
[[  17 -204   30  -24 -216    2  -86  -80  -95  -69 -163   28 -137  -45
   -49 -126  110  -38  -99  147   32  -48  -51   55  176  100]
 [  27  226  -72  -50  209  191   20  170  159 -124   73  -98  184  130
  -169   91  129  -24  264  -11  136  140 -144   87 -178   77]
 [   3  137  -53  100  154  -37   53   95  150   48  -92 -200   69  220
  -125   66 -116   41  -20  167  -49  141   25  -17 -229   61]
 [ -93    0  -20  135   25   50  -38 -150   -9  211 -123 -251  -19   65
   -32   91  -88   47 -103  -30  -48  -37  146    4    3   72]
 [ -96  143  -50   13 -145  374  -64   27   82  -30  -56 -118  150  158
  -113   58  273 -182  332 -164  146  -46 -132  146  -59  143]
 [ -84  -67  -60 -208   37   35 -108 -188   23  -71  112  241   84  -15
  -254  -18  261 -129   48   17  234  -61 -254  164   76  140]
 [ -77  -24  -55   81  215  109   21 -149   62   31   80   -9   53    5
   -54   38  -43   16 -107  -21  -29   -4  -32  -90   -6  164]
 [-114   97   40 -182  284 -124 -144 -255   70  219  151   -2   94   -8
  -197  163  -26  137  -91 -117   39   46   17  -20   37  -14]
 [-127  231  123   95  192   28  -47 -127  230  281   43 -172  110  185
    11  133 -236  160 -130 -164 -323  130  144 -371 -114   20]
 [ 159 -139  317  -34 -470   24 -182  123 -102  -96 -298 -119 -281  -93
   193 -216   12  152 -100   69 -299  106  116 -261  335  -61]
 [-210  116    7  -72  414   32  -70 -353  172  230  287  100  191   21
  -144  169  -68   77 -138 -233  -57    4  -42 -195  -16  110]
 [  91  -55   67   30  135  331   16   77   -4 -268  118   29  -22 -193
   117  -84   67   78   27  -96  -91   72  -89 -220  190  144]
 [  61  -83  -28 -105   55  249  -64   13 -113 -211   57   -8  -16 -200
   -62  -14  242   -1  145  -64  207  -18 -123  153  213  105]
 [ -86 -230  -30  325  267  154   75 -304 -113  138   19 -167 -136 -206
   191   26 -281  162 -414  -79 -228 -100  216 -270  194  214]
 [  33  138  173   30  178 -125  -35   28  180  106   -9 -126  -10  105
    34   24 -276  252 -210   51 -354  232  128 -400  -60  -36]
 [-157   -6    0    2  -50  205  -68 -198  102   38   54  115   96   85
   -86  -11  139 -131   17 -124  -10  -79 -142  -80   31  185]
 [ 188   22   71 -123 -176  193  -67  303  -17 -337 -110  -59  -39  -33
   -47 -117  255  -13  264  105   97  139 -149   84   97   24]
 [  83 -224    3    9 -358  136  -63   67 -142 -209 -245  -31 -162  -47
   -22 -176  220 -111   49  177  102  -57  -94  158  186  128]
 [-356  -87  -41   16   39   60 -130 -585   58  361  107  154  105   73
  -156   96   42 -133 -212 -230    4 -240  -48  -49   78  217]
 [ 137 -245   38  211  -91  145   86  101  -67 -251 -160  -45 -202 -103
   170 -216  -78   52 -202  224 -202   50    7 -218  146  180]
 [  44  -68  112   11 -203  338  -68   52  -17 -203  -47   11  -52  -90
   101 -128  174  -34  100 -101  -83    2  -89 -146  210  131]
 [  88  134  122   98  264  188   19  120   90  -50   62 -222    6  -66
   139   49 -169  246  -34 -113 -251  200  120 -332   44   18]
 [ -72   83  130  -38 -134 -175 -144 -106  105  239 -166 -124  -19  198
  -101   34  -85   74 -121   48 -162   78   99 -115  -34  -34]
 [ 150  205  235 -109  277  -46  -77  170  126  -32   84 -161  -14  -60
    61   51 -186  361  -56  -47 -279  323  117 -365   56 -133]
 [ 202  -79  -16 -180   82  -91  -42  186  -85 -270  -54  -30  -88 -120
  -158  -62  132   89   57  279  208  143 -105  210   92  -12]
 [ 175   47  153 -175 -189  -51 -124  239   28 -183 -157  -57  -76   41
   -79 -104  121   83  111  172  -19  194  -64   -4   62  -69]
 [  20  108  134  -79   75 -112 -106   -8   81  104  -36 -122  -10   57
   -60   45  -96  176  -80   22 -143  155   79 -156   17  -59]
 [  72  -53   68  101  153   71   21   18    2  -64  -13 -117  -86  -96
    92  -31 -144  171 -167   45 -181  108   80 -227   99   76]
 [-215  247   67  -44   86  333 -154 -220  135  233  140 -117  213   75
   -62  204  118  -10  187 -467  -29  -42    4 -100   33   71]
 [  31  -30   78   82   10    5  -29   -3   22   19 -100 -133  -80   13
    40  -31 -113  117 -145   70 -174   85   86 -172   52   50]
 [   3 -225 -178   95  111  229   69  -81 -124 -192   12    7  -42 -155
   -66  -47  146  -97  -26   86  218 -113 -121  189  121  246]
 [  89  100   65 -233 -149   86 -142  176   39 -183  -65  -10   47   50
  -170  -33  283  -35  277   45  163  115 -169  151   41  -12]
 [ 284    1  141  -91 -143  -59  -52  374  -28 -279 -218 -159 -159  -22
     1 -142   30  161   64  289  -58  257    1  -26   75  -84]
 [  39  173  106  -27 -166  130 -108  151   69   12 -169 -253   26  137
   -42   32   80   39  190  -42  -43  119   38   -4  -23  -35]
 [-184  117  -26   -7  355  202  -42 -273  111  165  243  -11  180  -16
   -87  175   -3   44  -14 -293    5  -30  -27 -115   16  134]
 [  -7 -155  109  -16 -272   81 -115  -87  -38  -51 -133   59 -117  -19
    13 -144  103  -37  -84   40  -92  -36  -51  -99  196  107]
 [-169  170  157  -70  -96    9 -215 -229   93  360  -59 -167   61  138
   -76  138  -19   79  -11 -244 -140    5  132 -120   49  -40]
 [ -80   64 -201 -116  106  399  -23  -23   32 -194  144   67  224    8
  -255   77  426 -243  390 -135  431  -92 -316  365  -30  215]
 [ -37   57  -31  -32 -175  111  -64   32   73  -28 -132  -57   62  175
  -163  -16  187 -136  157   65  107    5 -115  135  -70   98]
 [  60  353  140 -279   13 -105 -165  198  221   33  -29 -115  143  230
  -234   99  101  103  255   14   20  273  -64   16 -155 -152]
 [ -11   63  -53   70 -149  373   -5  112   50 -151  -92 -116   83  105
   -52  -20  232 -163  269  -55  104  -15 -132  105  -29  165]
 [ -40  361  142 -176  -44  -75 -179   75  225  201  -84 -200  152  294
  -197  147   34   86  193  -78  -59  197   31  -33 -169 -132]
 [ -43 -195 -120   51   33  134    1 -152 -104  -72  -22   14  -40  -90
   -91  -31  124  -85  -60   70  166 -118  -88  159  113  195]
 [ 238 -163  208  -38 -435 -156 -148  225 -180 -109 -423 -256 -331  -65
    75 -185   -2  170  -87  305 -119  133  153   13  243 -114]
 [-195  -24  -86   42  280   24   -6 -340   91  180  142   69  112   42
  -142   98  -53  -15 -185  -67   15  -73  -44  -61  -35  185]
 [  48  -80  -31  151  367   60   68  -52  -57  -10   52 -194  -73 -170
    67   55 -206  217 -224   36  -91   71  134 -133   90   96]
 [ -98 -139 -135   58  351  358   51 -234  -30 -132  269  138   82 -219
   -23   26  113  -48  -41 -174  119 -115 -160  -28  159  288]
 [ -28 -256 -269  252  589  201  216 -203 -100 -134  207   -9  -13 -259
     2   41 -128   48 -279   78  115  -92  -36   19   62  323]
 [ -51  173  -82  243  497  399  142   -2  139   -4  195 -228  167  -19
    82  167 -146  107   30 -231 -121   82   52 -231 -103  186]
 [ 235  -59   91    6 -329  288   -6  388  -17 -448 -200  -37 -111  -13
    73 -241  227  -61  220  180  -28  134 -165  -36  110   98]
 [ -61  114 -197   75  273  249   74   -1   88  -46   78 -128  187   97
  -183  133  113  -97  181  -28  223   -1 -114  196 -170  181]
 [ -57   83  -73  -42   96  516  -31  -17   30 -180  170   11  171  -75
   -65   55  326 -133  330 -287  205  -55 -211  101   85  196]
 [ 211  145  338 -203  -61 -428 -209  193   29  131 -231 -297 -188   37
   -13   11 -232  429 -160  194 -286  352  267 -219   84 -312]
 [ 261   56  200 -208  -47 -308 -127  289    4 -114 -194 -169 -158    5
   -78  -68  -68  278  -38  311  -89  315   73  -46   55 -196]
 [-172  -70 -162  -35  -93  407  -79 -212  -55  -50   53   62  133  -17
  -179   39  404 -286  257 -198  348 -230 -235  319  102  253]
 [ -65  -61   76 -147 -148   34 -148 -149   42  -16    1  178   10   31
  -122  -77  171  -72  -15  -11   11  -23 -144  -38  120   97]
 [ 121 -108  -97  196  230  550  151  171  -66 -416  113  -75   -7 -246
   157  -75  110    2  124  -65   45   20 -119  -75  145  261]
 [ -91  -88  -60  132 -152   51  -18 -129    6   87 -180  -89  -25  140
   -80  -25   24 -102  -86  103    3  -82   -2   54  -25  161]
 [  55   54  109  -72 -313   94 -128  132   40  -76 -204  -93  -31  121
   -67  -74  170  -44  164   59  -13   73  -59   31   36    8]
 [ 331   19  157    1 -307  -18  -25  516  -24 -319 -367 -284 -200   59
    62 -181   18  138  118  359 -120  285   41  -29   25  -91]
 [  -7  168  -16   80   69  233   22  115  141  -53  -24 -163  117  149
   -43   49   38  -12  154  -39  -33  100  -46  -58 -127   98]
 [  39 -224 -108   39   -1  454   23  -17 -158 -339   59   70  -35 -251
    19 -104  301 -133  136  -66  226 -128 -201  144  254  263]
 [  53  -25  104   -2  -17 -344  -37   14  117   81 -178  -38 -100  180
   -89  -76 -220  137 -296  337 -233  179   66 -195  -92  -16]
 [  56  107    8  220  192    5   92  132  115   50 -123 -318   -8  135
    40   52 -265  165 -125  138 -220  182  157 -195 -167   45]
 [   1   46  187 -291   20 -152 -255 -137  -24  125   30  -19  -42 -100
  -130   61   65  190  -35  -92    6   86   45  -21  219 -121]
 [-226   12 -187  -97  492   90  -48 -411   11  178  307   63  197  -98
  -271  236   98  -21  -27 -212  295 -129  -94  199   27  165]
 [-120  250   16  128  326  264   26  -81  211  140  150 -175  194  111
     7  173 -116   88   34 -261 -168   88   53 -261 -128  109]
 [ -97  166   -3   75  190   85   -8  -74  161  154   27 -151  122  153
   -78  121  -93   50  -16  -82  -98   74   38 -130 -134   76]
 [  17   -9   58   39  -74  372  -53   23  -30 -126   -8  -91  -11  -97
    76  -32  143   -9  127 -172  -30   -8  -35  -79  175  126]
 [ -36  -51  -99  183  340  131   75 -121  -28   53   52 -194    2  -90
    13   99 -145  109 -154  -20  -20   -2   96  -47   17  145]
 [ 208 -133  -72 -153   56  -65  -25  180 -146 -292  -93  -67 -113 -149
  -169  -62  174   57   74  305  298   96 -110  321  108   12]
 [ -23  312   -4  -12  240 -327    5   85  303  227  -89 -210  151  406
  -262  152 -234  124  -67  240 -109  264   64  -64 -412  -65]]

[ 109   84  149  -45    3   80   34   66  111  171  165 -157  -16  -88
 -171  -36   25  -46    6   80   14  264 -107   59   30   46 -135 -118
   94 -113  104   56]  28
[ -83  171  -49 -117 -120  152   -4 -166   15   40  -34 -165   26  -80
  248  124   41   56  170   87   24  177  255  -43   26  -85  193 -108
  -24  241  -46   44]  45
[  -6  206   71 -138   29  120  123  -83    3  168   51 -206  114 -161
   24   66 -122   77   -6  116  -39  187   10  -90  -75   -5   67  -58
  -15  217  152   30]  35
[ 334   28  -56  -21 -129 -334 -165 -264  102 -262  -99  286  329  369
 -192 -175 -255   94 -133 -401  368   90 -387  313 -213 -290  -87 -110
  217 -597  -95   22]  36
[ 107  252  120 -111  -25   19  105  -80   95  128  120 -120  229  -96
 -106   39 -187   77  -94  -58   74  248 -193  -61 -148  -82  -32 -172
   61   12  178  125]  9
[ -75  295  -65 -224  -33   95  199 -354 -141  131 -235 -514  139 -100
  236  136  -61   61  -89   68 -130  279  -49  -22 -143   52  406  189
 -179  415  272 -156]  53
[ 193   30  -86  -13  111 -226   13 -327 -232 -100 -254  161  207  125
 -164 -128 -367  114 -236   24  143 -144 -159  168 -288  -89   69  213
   37  -34  -80 -177]  64
[-101   48 -173 -228  137   10   -7 -132  -35  -85 -187  -14  122   73
  179  -25  -96  163   55   73 -109  -98  102  -19   -2  -34  121  213
    7  130   71 -191]  24
[ -97  115  -11 -100   21  170   56  -58  -23  138  -45 -306 -123 -131
  104   63  152  -38   74  230 -144  170  156  -18   93  116  125   94
  -47  245   72  -93]  54
[-136  159   17 -254  175  147   92  138  154  127  104 -167   79 -122
   35   24   15  100   50  111 -230   86    0 -187   91   72  -70   44
   46  133  290  -36]  32
[ -31    3   40  -25   62  138  -25  104   58  126   67 -153 -207  -90
  -59  -26  209  -93   97  239 -114  121  129   37  175  137  -83   44
   63   18    1  -63]  40
[  17  216   40 -211   16   60  124 -117   50  121    0 -272  189  -63
   35   38 -115   90  -49  -16  -54  250 -151  -34  -90  -12   90   -2
  -12   92  264  -22]  22
[ -10   33   13  -56  135   11  -73  183  178   -3  133  156  -14   -6
 -152  -72   54   26   43   77  -54  -44   16  -64  118    4 -251  -32
  180 -149   11   19]  67
[ -41   42   22 -170  121  115   33   82   84  110   52 -162  -15  -53
   -7  -38   42   34   67  141 -141  116   11   -4   97   80  -64   62
   54    7  161  -80]  59
[-102  240  -60 -164 -273  200   12 -273   50   57  -79 -392   29  -56
  402  194  148   23  218   -3   36  389  230   14   43  -94  356 -155
  -88  263   19   58]  69
[-108   72  -79  135   -3  -15 -250  229  282 -156  154  401 -197   10
 -105   12  339  -83  139   57   25 -158  282 -160  266  -66 -285 -167
  258 -143 -309  153]  56
[ 131   99 -217  223 -241 -279 -267 -375  -39 -358 -249  412   25  249
  -14    3   38  -35  -55 -172  366 -123  124  168 -109 -276  106  -75
  145 -171 -513   49]  19
[-218  106 -185  -56  -72  144 -127 -111   16  -99  -90   90  -86  -49
  335  131  148   70  272  177   -3  -89  536 -133  140 -110  165  -56
   19  323 -267   23]  47
[   0  -63 -195  -89  -62  -95 -252  -47  179 -267 -102  197    0  287
  109  -95  167   33  174 -143   82  -20   86  169  162 -137  -42    8
  178 -350 -164  -74]  50
[-161   81  -65 -135   46  186   28  -17   11   98  -81 -329 -170  -91
  170   56  257  -51  125  229 -221  145  194  -18  177  149  139  163
  -44  231   93 -152]  37
[-111  212   -6  -41 -114  181   30  -90   43  124  -21 -336 -144 -145
  151  146  268  -96   98  154  -89  270  185  -53  112   72  174  -27
  -47  262   24    8]  63
[ -94  254  -36 -102 -122  156   94 -234  -48  123 -121 -427  -40 -134
  217  160  142  -39   32  123  -85  295  125  -32    2   50  309   42
 -116  356   92  -46]  57
[-136  180  107 -170  108  263  102  169  128  235  223 -165    2 -274
   45   92   12   74  138  246 -161  135  194 -247  104   55  -84 -130
   31  281  165   97]  27
[  14  172   33 -162    9   93  120 -154  -37  138  -37 -279  110  -92
   62   43 -104   65  -16   89  -41  219  -34    0  -82   11  136   25
  -41  178  171  -46]  26
[ -32  153   27 -118  -94  147   19  -55  101  106   33 -290  -32  -65
  110   69  146  -30  108   55  -38  306   56   19   81   19   89  -76
    5   66   95   17]  49
[   6    1  -72  -81   97   -6  -61  -60  -28  -53  -39  178   71   29
    4  -59 -144  121   62  121   38 -120  149    8  -17  -80  -43   29
   92   24 -108  -50]  44
[ 103   91   12   77 -132  -24 -105  -99   67  -31   23   66  -34   27
  -72    1   69  -54   37    2  168  135   58   95   10  -93  -33 -153
  112 -115 -181   87]  21
[  70   34   24   88    8  -60 -164  154  220  -67  152  257  -84   48
 -231  -72  153  -66   30   -4   83   -6    9    8  127  -51 -292 -144
  236 -291 -156  103]  66
[  73   50  -51  -17   86 -107  -72  -62   14  -93  -22  266  121   58
 -119  -72 -167   96  -43   21  101 -131   13    0  -76 -116 -111   -7
  140  -81 -116    0]  10
[  94  -40    9  -19   55   28  -20 -114 -120   50  -41   47   -7  -21
  -57  -71 -150   50   39  206   82   -8  129  125  -53  -26   -9   25
   46   35 -131  -63]  29
[  60   -3  -47 -130  194  -91  -27   14   41  -56  -31  145  134   93
 -136 -135 -156  114  -63   22  -29 -102 -117   39  -33  -24 -146  125
  132 -161   72 -114]  25
[  43  140   27 -162  -39   67   67 -133   35  101  -34 -311   81   -9
   49   11   -2   18    6    1  -27  298 -114   89  -26   15  109   13
   -9    5  184  -60]  58
